Below are the code and all the weights of a small trained network. Each question names an input and a class and asks about switching units off, where a switched-off unit gives its printed mean instead of its output.

import numpy as np


def w(rows, s, z=0):
    codes = np.array(rows[::2]) - 128.0
    scale = np.full(codes.shape[1], s)
    scale[-1] = z or s
    return codes * scale


def norm(h):
    return h / np.sqrt((h * h).mean(-1, keepdims=True) + 1e-5)


def f(y):
    return y / 2 * (1 + np.tanh(0.7978845608 * (y + 0.044715 * y**3)))


def log_softmax(a):
    a = a - a.max(-1, keepdims=True)
    return a - np.log(np.exp(a).sum(-1, keepdims=True))


def net(x, mask):
    res = np.array(x, float).reshape(1, 7) / 4 @ E
    u = 0
    for l in range(4):
        y = f(norm(res) @ A[l][:, :-1].T + A[l][:, -1])
        res = res + np.where(mask[u : u + 7], y, B[l][:, -1]) @ B[l][:, :-1]
        u += 7
    return log_softmax(norm(res)[-1] @ U[:, :-1].T + U[:, -1])


A, B = {}, {}
E = w([
[173,157,128,3,193,164,167,165,146],'x0',
[86,112,85,127,193,113,227,165,130],'x1',
[58,134,89,49,82,29,108,183,151],'x2',
[51,170,134,145,132,139,214,195,236],'x3',
[89,23,117,178,165,204,97,85,193],'x4',
[119,95,189,107,81,120,65,129,142],'x5',
[25,127,174,86,61,183,171,121,78],'x6',
],0.0024)
A[0] = w([
[69,102,104,123,104,124,191,196,181,72],'L0N0',
[118,122,164,162,121,66,119,89,144,250],'L0N1',
[117,90,69,137,64,130,139,95,173,73],'L0N2',
[171,129,57,141,112,67,3,119,122,142],'L0N3',
[130,154,124,60,79,60,12,25,55,131],'L0N4',
[53,175,132,111,154,105,94,221,158,125],'L0N5',
[244,123,148,163,112,60,56,140,39,76],'L0N6',
],0.0039,0.0022)
B[0] = w([
[102,67,66,73,70,100,107,200,116,164],'L0N0',
[190,164,118,122,159,166,29,100,124,212],'L0N1',
[1,113,218,183,129,83,146,141,122,126],'L0N2',
[81,219,208,151,211,81,52,72,107,232],'L0N3',
[127,99,131,164,211,26,45,125,158,252],'L0N4',
[186,80,112,80,137,160,137,188,117,172],'L0N5',
[92,154,98,93,141,100,54,184,86,215],'L0N6',
],0.004,0.0025)
A[1] = w([
[144,168,108,41,77,166,90,140,211,123],'L1N0',
[122,138,144,92,74,55,170,137,103,220],'L1N1',
[105,199,97,143,105,152,152,76,85,254],'L1N2',
[27,122,74,212,86,146,253,121,59,167],'L1N3',
[106,59,99,126,86,151,93,156,152,105],'L1N4',
[173,187,9,127,171,125,147,224,146,37],'L1N5',
[137,141,143,108,201,118,133,147,149,132],'L1N6',
],0.0043,0.00084)
B[1] = w([
[128,181,135,108,144,134,144,50,144,190],'L1N0',
[200,140,131,208,152,124,184,96,143,173],'L1N1',
[105,79,196,212,187,91,106,83,116,153],'L1N2',
[172,143,126,123,175,76,1,108,109,254],'L1N3',
[132,137,206,185,144,160,91,195,136,162],'L1N4',
[129,168,149,165,133,68,144,173,223,240],'L1N5',
[130,203,144,163,61,123,74,93,137,187],'L1N6',
],0.005,0.0017)
A[2] = w([
[200,172,185,67,35,87,117,186,33,183],'L2N0',
[253,105,128,216,144,191,132,116,185,159],'L2N1',
[42,143,100,4,179,138,137,156,154,198],'L2N2',
[55,159,123,166,2,185,91,81,178,94],'L2N3',
[75,169,151,195,98,135,107,134,135,111],'L2N4',
[139,174,169,195,101,164,166,118,22,248],'L2N5',
[159,129,100,156,106,82,161,174,227,80],'L2N6',
],0.0043,0.0014)
B[2] = w([
[3,134,167,182,216,112,64,41,117,252],'L2N0',
[74,114,146,62,126,139,167,106,63,252],'L2N1',
[177,238,111,216,77,163,96,72,107,254],'L2N2',
[159,138,244,26,126,152,163,160,88,165],'L2N3',
[82,73,135,44,171,95,90,127,135,191],'L2N4',
[98,85,96,130,193,62,170,129,175,187],'L2N5',
[173,148,102,89,74,109,181,95,94,226],'L2N6',
],0.005,0.0014)
A[3] = w([
[100,186,21,137,167,80,165,98,52,186],'L3N0',
[140,221,143,111,194,159,177,40,91,117],'L3N1',
[72,81,107,159,76,206,67,189,171,147],'L3N2',
[99,141,168,213,125,110,96,82,86,234],'L3N3',
[150,66,180,150,164,134,69,56,39,130],'L3N4',
[120,33,87,148,157,226,98,62,54,4],'L3N5',
[185,103,99,61,183,153,253,124,105,1],'L3N6',
],0.0039,0.00062)
B[3] = w([
[77,95,250,74,156,194,119,111,174,202],'L3N0',
[119,3,208,217,19,201,57,154,180,194],'L3N1',
[126,132,102,125,129,34,124,186,5,137],'L3N2',
[168,123,87,146,167,123,102,60,201,219],'L3N3',
[153,203,58,115,133,57,185,141,142,252],'L3N4',
[179,138,36,103,84,162,207,123,95,170],'L3N5',
[30,77,156,165,162,30,171,129,115,138],'L3N6',
],0.0038,0.0033)
U = w([
[74,83,61,161,79,85,73,236,75,29],'0',
[165,58,1,140,165,181,202,62,72,68],'1',
[98,95,197,53,86,155,92,181,85,25],'2',
[196,145,33,112,90,169,79,108,72,27],'3',
[115,150,117,170,215,14,1,38,134,252],'4',
[76,57,198,150,163,155,206,92,159,203],'5',
[192,223,61,103,83,74,232,203,212,132],'6',
[151,210,185,142,51,212,105,106,194,154],'7',
],0.0092,0.0031)

Each question gives the input, the list of numbers given to net, and the class t.
The units are the neurons (one row each of A and B). Each row of codes is followed by its name. A weight is (code - 128) times the scale printed after its matrix; where a second scale follows, it is the last column's (A, B and U).
mask holds one flag per neuron, layer by layer. A switched-off neuron (its flag False) gives its mean, the last column of its row in B, instead of its output. The means were averaged over made-up inputs and are rounded, as every weight is.
A unit's drop is (log p(t) with every unit on - log p(t) with that unit switched off) / (log p(t) with every unit on - log p(t) with every unit switched off).
The circuit of an input: a set's keep is (log p(t) with only the set's units on - log p(t) with every unit switched off) / (log p(t) with every unit on - log p(t) with every unit switched off). Starting from the 12 units with the biggest drops (on a tie, the unit counted first), units are removed one at a time, each time the one whose removal leaves the highest keep (on an exact tie, the one counted first), for as long as the keep stays at least 0.8.
circuit, biggest first: the units of the circuit, biggest drop first
unit that matters most: the unit with the biggest drop
k most important neurons: the k neurons with the biggest drops, biggest first
k most important neurons of layer l: the k neurons of layer l with the biggest drops, biggest first
input [8,-5,7,1,1,-6,2], class 7: circuit, biggest first	L2N2; L3N1
input [-7,7,-1,6,6,-7,6], class 4: most important neuron of layer 0	L0N2
input [7,7,-6,2,6,3,-7], class 5: 2 most important neurons	L2N1; L3N6
input [4,8,-1,-1,4,5,-4], class 5: 2 most important neurons	L0N6; L2N1
input [-4,-1,6,6,1,8,-2], class 7: circuit, biggest first	L2N3; L0N4
input [-8,-6,0,7,7,0,-6], class 2: 2 most important neurons	L2N3; L0N4
input [5,-5,-2,1,4,3,4], class 5: circuit, biggest first	L0N6; L1N3
input [5,-1,3,8,-4,7,7], class 7: 2 most important neurons	L2N2; L2N0
input [3,-6,-6,0,7,3,3], class 5: circuit, biggest first	L1N3; L2N1
input [-5,-7,0,8,2,6,4], class 2: circuit, biggest first	L2N3; L2N4
input [-4,-2,0,0,8,0,2], class 5: 2 most important neurons of layer 2	L2N3; L2N2
input [-1,1,-2,8,6,0,-7], class 5: 2 most important neurons	L2N1; L0N6
input [-5,8,8,4,-5,5,1], class 6: 3 most important neurons	L1N1; L2N6; L0N5
input [2,8,4,-2,6,3,-2], class 0: unit that matters most	L1N4
input [5,-7,2,6,-4,-6,7], class 7: 2 most important neurons	L2N2; L3N1
input [1,-8,3,2,-3,8,8], class 4: 2 most important neurons	L2N0; L0N4
input [0,7,-6,0,6,0,-6], class 5: 2 most important neurons	L2N1; L3N6
input [-5,1,4,4,1,1,-3], class 0: 3 most important neurons	L0N2; L1N4; L0N0
input [7,-3,-7,0,-5,1,0], class 5: 2 most important neurons of layer 0	L0N3; L0N4
input [0,7,5,-2,-5,-6,-6], class 6: unit that matters most	L1N5
